Where the symbols take the states:
ζ: q253->q626, q375->q71, q783->q217, q840->q747, q919->q729, q786->q772, q406->q48, q547->q923, q675->q152, q885->q421, q217->q783, q729->q919, q679->q294, q454->q915, q294->q679, q104->q763, q16->q634, q827->q134, q71->q375, q475->q538, q538->q475, q995->q574, q500->q899, q152->q675, q362->q498, q572->q483, q923->q547, q298->q321, q321->q298, q935->q798, q134->q827, q421->q885, q689->q427, q634->q16, q915->q454, q967->q368, q498->q362, q574->q995, q870->q3, q427->q689, q798->q935, q499->q156, q48->q406, q772->q786, q483->q572, q626->q253, q899->q500, q763->q104, q3->q870, q156->q499, q747->q840, q368->q967
λ: q253->q885, q375->q763, q783->q498, q840->q475, q919->q500, q786->q298, q406->q967, q675->q427, q885->q253, q217->q362, q729->q899, q679->q995, q454->q827, q294->q574, q104->q71, q827->q454, q716->q3, q71->q104, q475->q840, q538->q747, q995->q679, q500->q919, q931->q634, q152->q689, q362->q217, q572->q125, q923->q705, q298->q786, q321->q772, q935->q156, q134->q915, q421->q626, q125->q572, q689->q152, q634->q931, q915->q134, q967->q406, q705->q923, q498->q783, q574->q294, q427->q675, q798->q499, q499->q798, q48->q368, q772->q321, q626->q421, q899->q729, q763->q375, q3->q716, q156->q935, q747->q538, q368->q48
κ: q253->q48, q375->q572, q783->q134, q840->q499, q919->q574, q786->q716, q406->q626, q547->q675, q675->q547, q885->q368, q217->q827, q729->q995, q679->q899, q454->q362, q294->q500, q827->q217, q716->q786, q71->q483, q475->q798, q538->q935, q995->q729, q500->q294, q152->q923, q362->q454, q572->q375, q923->q152, q298->q3, q321->q870, q935->q538, q134->q783, q421->q967, q125->q763, q954->q634, q689->q705, q634->q954, q915->q498, q967->q421, q705->q689, q498->q915, q574->q919, q870->q321, q798->q475, q499->q840, q48->q253, q483->q71, q626->q406, q899->q679, q763->q125, q3->q298, q156->q747, q747->q156, q368->q885
ω: q375->q156, q783->q919, q840->q483, q919->q783, q786->q931, q406->q689, q547->q885, q675->q368, q885->q547, q217->q729, q729->q217, q679->q454, q454->q679, q294->q915, q104->q798, q16->q321, q827->q995, q71->q499, q538->q125, q995->q827, q500->q498, q931->q786, q152->q967, q362->q899, q572->q747, q923->q421, q298->q634, q321->q16, q935->q763, q134->q574, q421->q923, q125->q538, q954->q3, q689->q406, q634->q298, q915->q294, q967->q152, q705->q626, q498->q500, q574->q134, q427->q48, q798->q104, q499->q71, q48->q427, q483->q840, q626->q705, q899->q362, q763->q935, q3->q954, q156->q375, q747->q572, q368->q675
χ: q375->q498, q783->q763, q840->q679, q919->q935, q786->q406, q406->q786, q675->q16, q885->q870, q217->q104, q729->q798, q679->q840, q454->q483, q294->q747, q104->q217, q16->q675, q716->q626, q71->q362, q475->q995, q538->q574, q995->q475, q500->q156, q931->q689, q152->q634, q362->q71, q572->q915, q923->q954, q298->q967, q321->q368, q935->q919, q134->q125, q421->q3, q125->q134, q954->q923, q689->q931, q634->q152, q915->q572, q967->q298, q498->q375, q574->q538, q870->q885, q798->q729, q499->q899, q48->q772, q772->q48, q483->q454, q626->q716, q899->q499, q763->q783, q3->q421, q156->q500, q747->q294, q368->q321
π: q253->q995, q375->q634, q783->q689, q840->q870, q919->q406, q786->q935, q406->q919, q547->q454, q675->q362, q885->q679, q217->q427, q729->q48, q679->q885, q454->q547, q294->q421, q16->q71, q716->q538, q71->q16, q538->q716, q995->q253, q500->q967, q931->q763, q152->q498, q362->q675, q572->q954, q923->q915, q298->q156, q321->q499, q935->q786, q134->q705, q421->q294, q954->q572, q689->q783, q634->q375, q915->q923, q967->q500, q705->q134, q498->q152, q574->q626, q870->q840, q427->q217, q798->q772, q499->q321, q48->q729, q772->q798, q626->q574, q899->q368, q763->q931, q3->q747, q156->q298, q747->q3, q368->q899

The rows follow the links: the fewer symbols apart two states are, the more alike their rows tend to be.

Rows of some states; one shown again gets a slightly different row:
q48: [  4   1 -11  23   2   8  18 -18  19 -13  -6 -24  -1  14 -16  29  -8  -5 -23  23 -13  21  18  -5 -15  47  19  -9 -17 -33  20   1  20  -9 -21 -14  -1   2 -20 -18   2  10   5  19  23 -14  24  14 -21 -12 -15  -7 -22  18   0  13  43]
q368: [  7   1  -8  20   5  18   5 -39  15   1  14 -28 -14  -3 -14 -11   3 -20 -10  39   8  18  -3   5 -13  26  31 -15 -29  -7  42   0   8 -12   1  -4  -4   8 -14 -12  -4  31   3 -13  17 -18  36  -2 -15  -9 -10 -13 -40  12 -30  -3  34]
q772: [ -9 -27  -1   9 -20   3  12 -36   3 -13   8  -7   8  15   6  23 -20  -5 -12   7  -9  27   4  27 -29  37  14 -20  15  11  -3   8  38  -1 -19  -5 -11  24  -4 -17 -31  14 -11  -1  12  11  11  25   8 -10 -12 -12 -39  39  17 -15  22]
q298: [ -4 -13  24  -2  16  -6  -2 -26  24  25   6 -16  29   3   1 -25  13 -51   8  -9   1  28   7   8  -5 -30  46  -8  -5  17  16  -8   5  15  -1 -10   8  16 -12 -21 -38  13  22 -11 -30 -12   0  10  -9 -18 -19 -11 -15  31  10   3  12]
q689: [ 29   7  18 -14  24  -9   8   7  33  14 -20  14 -11  -2 -27 -15 -12  -9  -8 -19  -7  11  -2  -2  33  14   9 -10 -21 -26  -6  17  -5 -16 -25   0  36 -17   0   1 -12   3  24  54  26 -14 -22  36 -27 -21 -36   7  27 -21  24 -22   6]
q935: [  1 -47   9  27 -15   2  18 -11  18 -12  -3   5  39  30  20   9  -2  -8  20 -16  -5   1  36  10 -11 -21  12   0  14  -4 -18  10   2   2 -32 -23  12  -3 -11  18  -2  -9  34 -22 -44   2 -26   8  -9  11  15  -9  -5  43  24  22   9]
q406: [ 29 -27  15  21  19  -4  25 -17  43  -4 -12  10  37  20   8  -4   4 -31  -4   6  -7  10  26 -12  12 -10  25   0 -11 -20  26  10  25  -9 -32 -11  36   3   1   4 -33  26  20  27  -1 -13   2  28 -32 -31 -24  -5 -13  24  -2  17  27]
q786: [ -5 -10  24   7  -7 -21  18 -21  37  17  -3  10  33  19  -4  13  -2 -21   0 -11 -13  20  16   4 -18  -1  35  -3  12  -6  -9   7  22  -8 -26 -11  23  19 -18 -23 -22   5  23  20 -22 -20 -19  27 -14 -14 -31  -8  -6  40  31  27  22]
q483: [-19  -1 -14 -20  -7  18 -18  11 -37  -4  20   3 -30 -13   1  -1  -1  28  13 -11   5 -11 -38  17  -1   7 -24 -14  19  24 -12  -7  -6  14  31  26 -21   4  12   3   2 -16 -25 -30   3  31  -2 -18  31  25  21  -3  12 -26  -7 -26 -27]
q574: [  5 -21  -2  20   3 -10   7  18  -2 -11   6  24  40  18  33  22   1  -3  -8  20  -2 -37  30 -45   1 -37 -23  26  11 -14   1   7  10   0   0 -18  15 -11  20  31  10   1   1  -1 -12  26  -1 -31 -10 -26   8  14  -4  16  -9  55  -2]
q134: [ 27   9  -6  -6   1 -10   4  45 -13  10 -22  35  -2  -8   4  10 -10  18  -2  -5  -7 -36  12 -21  18 -19 -42  32   2  -9 -37   5 -14   0   0  -7  19 -14  15  31  21 -27   0  30  11  13 -30 -23  -8   1   6  18  42 -26   5  12 -17]
q500: [ -2 -30   7  30   1  13  -1 -13   8 -16  -1 -14  39  19  -6 -28   8 -16  11   8   9   8  41  -9  22 -55  13   8 -10   8  16  11 -24 -10 -16 -12   8  -8  17  28  12  -7  25 -32 -39 -18  22  -6 -41 -12  12  10 -33   0 -28   8  20]

Each walk starts at a row. The symbols on each line, taken left to right, move it on to the next state.
Each answer is a row, close to the row of the state it stands for.
[ 35  35  19 -42  36 -17 -20   8 -15  31   4   9   2 -31  11 -27  -4 -20   6 -20  -2 -12 -38  12   8 -27  11  -6   7   5 -10 -21   4  12  32  31  -4   6  -7  -6 -33   8  -7  23  -2   1 -27   7  30  -7   0  -3  31  -3  16 -17 -29]
κ ω λ ω π: [ 16 -16   7   3 -24 -12   0   9   0  13 -19  24   4   4   1 -10  -2  11  23 -44  -9 -12   8  17  14  -6 -14  -1  13 -16 -44  11 -18  -3 -29  -7  18 -20  -5   9  15 -42  25  18 -16 -22 -37  23  -6  28  10  -2  40  -6  29 -18  -6]
λ π ζ π χ κ: [  3  35 -28  -8  -6   1 -20  28 -24   7  -5  -2 -44 -28 -12  -9  -4  32  -2  18  -2 -21 -13  -5  15  11 -30   7 -10  13   3  -3 -24  -5  27   8 -27 -18 -14  10  43 -14 -28   1   4  11  19 -24  16  26  15  12  29 -39 -22 -10 -15]
[  5  30  22 -29   2 -10 -21  31 -25  21  -4   6  -6 -31  18 -28  -1   3  13 -30   0 -25 -17   1   8 -27 -17   8  11  25 -28  -6 -28  20  23  14  -9 -16  -5   6  14 -28   0   3 -25   5 -26 -20  15  18   6   7  41 -16  11  -6 -39]
κ π ζ π: [-23  -2  -7  -9 -23  14 -11  -3 -26  -9   9  -9 -39   0 -24 -22  -9  28  20 -24   1  29 -12  27  15  23 -23 -28   8  18 -15   7 -19   0  -9   4 -23   6   4 -14  12 -28 -17 -21   3 -10   5   5  14  34  14  -7  -4 -18   6 -58  -5]
κ κ ω κ ζ: [-15 -13  24   5   5 -16 -20   3 -10  15  14   3  31  10  29 -13  11 -22   5  -1   9 -21  16 -11 -17 -52   4  19  25  27   1 -14  14  25  30   3  -9   5   8  11   4  -4  12 -39 -55   7  -9 -50  11 -12  17   3  -8  14  -8  37 -13]
[-47 -24 -12   7 -42   6  17  -9  -3 -20   8 -11  10  19 -11  29  -8  35  -6 -12 -17  20  17  21 -28  35  -7 -18  24  -3 -19  14   5   0 -27 -18 -12  21   0 -10  15 -14  11 -28  -4   2   7   1   1   7  15  -9 -34  19  13   0  11]
χ ζ κ κ: [ -4 -35   7  30 -21  -3  12   8  23  -4  -9   4  33  28 -12   3   2   1   2  -7  -7  -6  52 -26  16  -8  -2  21   7 -14 -14  13 -10 -19 -37 -41  19 -12  11  27  18  -4  27   2 -28 -24  -2   5 -45  -5  -2  10 -24  16   8  22  27]
χ ω ω ω π: [ 39 -14  10  -5  15 -13   8 -24  11  10 -16  16  -4  -7   2 -18 -10 -16   6 -22   0  12 -13  26   9   6  13 -16   6 -16 -25   7  -1  -3 -33   7  42   0 -13 -17 -32 -10  19  41  10  -6 -36  38  13   1 -16 -13  38   0  31 -30  -1]
[  2 -38 -32  43 -23  11  27  -9   3 -36   4 -14   4  22  -8  28   6  22 -14  19   8   8  13  15 -10  29 -17   2  -6  -7  13  18   8 -25 -27  -8   5  -4  -8  25  23   0  -1 -23  11   2  17 -20 -17  17  14  -3 -42  16  -9  22  40]
κ κ κ ω: [ 24   7 -37   1   2  -2  -5  22 -27  -1  -5  22 -24 -10   4  16  -1  40  -2   8  15 -35 -13  -7   9  13 -42   5 -12 -11  -7  -4   1 -18   9   7   1 -10   2  17  31  -9 -14  18  31  28 -13 -30  29  16  37  -4  25 -22 -16   0  -4]
ζ κ λ κ χ χ: [ 28   5  11 -17  24   8 -27  37 -17  10   2  26 -15 -13   7 -31   3  18   0  -9  14 -29  -9 -14  33 -51 -26  10  -4  -3  -8 -10 -24  16  30  17  -2 -15  18  20  13 -10  -8   7 -10   0 -18 -20  -3   3  11  22  33 -34 -13 -18 -23]
[-39   1 -13  30 -23  22   3  -7  -1 -19   2 -32 -11   8 -17   2  -2   1   4  24  -8   6  31   0   1  18  10   8 -17  -3  32   5 -25 -15 -19 -13 -25  -6 -15  -2  38  11   5 -39 -11 -17  37 -29 -21  11  11  -3 -41   8 -26   6  26]
π ζ ζ ζ κ: [  4  15  19  -6  33 -17  -6   8   5  14   8   1  34  -7  25  -2  16 -34 -16  31   6   2  -6 -32  -3 -51  19  11 -16   8  22 -19  22  12  35  10  11  14  12   2 -22  25  -5   9  -2   8  16 -14  -6 -34 -21  13 -18  10 -16  34   0]
κ κ κ ω: [ 42   4  15 -20  32   7 -11  -8  16  10 -16  -8  -7 -13 -22 -42  -3 -18  20 -11   2  17 -23   5  32 -24  20 -16 -28 -10   6  -9 -16  -3   7  14  22  -3  11  -8 -25  12  24  33   6 -31  -5  32 -11  -8 -16   6  17 -31  -2 -50   0]
[-24  19  17   3  -2   3 -11  34  -1   6   9   1  16   6  18   0   6 -15  -9  14  -2 -22  32 -42   3 -47   1  34  13   8   3  -8  -8  14  13 -11  -8  -6  24  22  22  -6   5 -21 -23   1   8 -33 -23 -17   9  21 -17  -7 -13  46 -11]
π ω ζ: [ 24  34 -18 -23  23  -6  -9   0 -17   0   2  -6 -34 -29  -8  -8   8   4 -13  25  13  -7 -41   9  -7  15  -9 -12 -28   5  20 -14  -8  -3  34  26  -9  -4  -6 -11  -4  24 -22  22  32  10   9  -3  28  -1  -3   2   8 -31 -25 -19  -9]
π χ ω κ ζ ζ κ: [-52  13  -6  -1 -27   2 -11   1 -21  -3  21  -8  -8  -5  10  20  -4  18 -18   6  -9   7  -5 -15 -32   8  -8   1  28  20  -1  -3  19  14  16   2 -40  25   6 -14  13  -9 -26 -47 -13  34  23 -21  19   5  10   6 -29   2 -14  18 -10]
[-17   9 -25  26 -10 -18  16  21  -5 -10  -4   7   7   9  14  41  -3  30 -19  26 -10 -21  24 -12 -29  28 -22  23   3 -13   7   4   3  -2  -3 -17 -15  -6   4  21  35   0 -14 -12   9  25  16 -40  -4   6  13  12 -15  13 -18  50  11]
κ ζ λ π π ω: [  7   0   3  -4   3  25 -13  18   5   8 -11  -5 -20  -5 -23 -36  -1   8  24 -22  -3   2  -1  -9  47 -27  -9  -3 -18  -3 -18  -3 -58  -6 -16   6  14 -17   4  14  14 -20  18   3 -12 -24 -10   8 -28  11  -1   5  20 -38 -12 -30  -5]
ω λ π ω ζ: [ 34  -5 -23  -7  14   4  19 -22   0  -4 -22  -2 -36  -6 -28   8  -4   7  -8  10  12   4 -21  20  17  47  -6 -17 -30 -21  10  14   9 -22 -15  10  14  -9 -12  -8 -15  19   0  37  46 -12 -14  26   0  -7  -7 -22  13  -4  -3 -29  16]
[-25   8  -3  -7   4  -4  -4 -18  -8  -2  18 -12   7  -2  13  16  -1 -10 -22   5   8  26 -22  -1 -33  10  15 -21  11  19  18 -14  49  12  28   4 -28  42   9 -20 -25  18 -31 -32  -2  25  25  -6  29 -16  -9   5 -21  22 -12  10 -10]
ζ π χ π κ: [-15  10  36   1  15   1  17 -14  41  14   1 -23  19   6  -8  -8  -2 -51   4   5  -5  26  23 -16   9 -15  47   5 -15  -5  26  -5  -3   1  -7 -11  10   3   7 -14  -7  19  14   8  -6 -33  23  14 -30 -29 -34   6 -25  10  -6  11  20]
π χ χ π χ ζ: [-46   4   3   2 -23   8  -1 -35   9   6   9 -25  -8  -1 -27  17  -6  -4  -3   2 -14  44 -12   9 -25  32  34 -28   4  11  16   2  19  13 -11   5 -31  36   2 -40 -15  11 -10 -24  -5  -5  31  21   2 -11 -31  -5 -47  18   0 -18   4]
[-21 -25 -16  15 -21   2  11  -2 -17 -20  22   3  15  13  25  43  -9  28 -16   9   1  -3   0   5 -39  23 -24   5  43   7 -11   7  43   5  12  -3 -25  21  12   3   2  -2 -20 -23  -3  35   9 -22  22   5  19   8 -27  25  -1  29   2]
λ λ ζ χ ω π: [ 50   9   6 -23  32 -13   2  15   4   8  -4  29   1  -5  15  -2  -7   3 -15   2   5 -31 -23  -6  15  -7 -16   7 -15 -17 -12  -6  16   3  10  13  36 -13  16  -3 -17  11  -1  58  34  14 -20   7   9 -27 -11   5  45 -14   9  -4  -9]
λ ω ζ: [-10  45 -13  -8  21  -6  -2   3  -3   6  13 -23  -9 -17  -1  21   6 -17 -39  55   6   4  -6 -24 -22  14  16  18 -20   2  46 -16  17   0  27  -7 -26   9 -16 -14   7  31 -26  -6  13   3  34 -22   2 -19 -25   5 -33  -4 -21  29   5]
[ 10  -8 -31  13  -7  29  -1 -13 -14 -20  -7 -24 -40 -14 -30 -24  -4  26  17   1  14   4 -18  22  29   8 -21 -21 -23   8   5   8 -43  -6   2  19  -7 -18   3   0  14 -10  13  -4   8 -13   9  -8   2  31  29   1   6 -28 -18 -36   6]
π ω χ ω: [ -7  -4  -6 -16  -8  15  -9 -26 -14  -4   6 -13 -40 -11 -27 -13  -4   7   7 -16   4  34 -38  27   2  18  10 -53  -8  20   1  -1   4   9   6  18 -21  16   6 -30 -26   6  -6   4  30  -2   2  41  23  10   1 -12  -1  -8   2 -61  -6]
ω ζ κ: [-28  35  41  -8  20 -30 -10   5  11  31  14   5  41  -8  19  -3   2 -43 -11   3 -16  -5   2 -22 -21 -24  27  13  10  19   6 -15  28  20  29   2  -6  19 -10 -21 -12  17  -5  -5 -22  -4   2  -7   3 -22 -28   0  -5  20  11  26 -12]
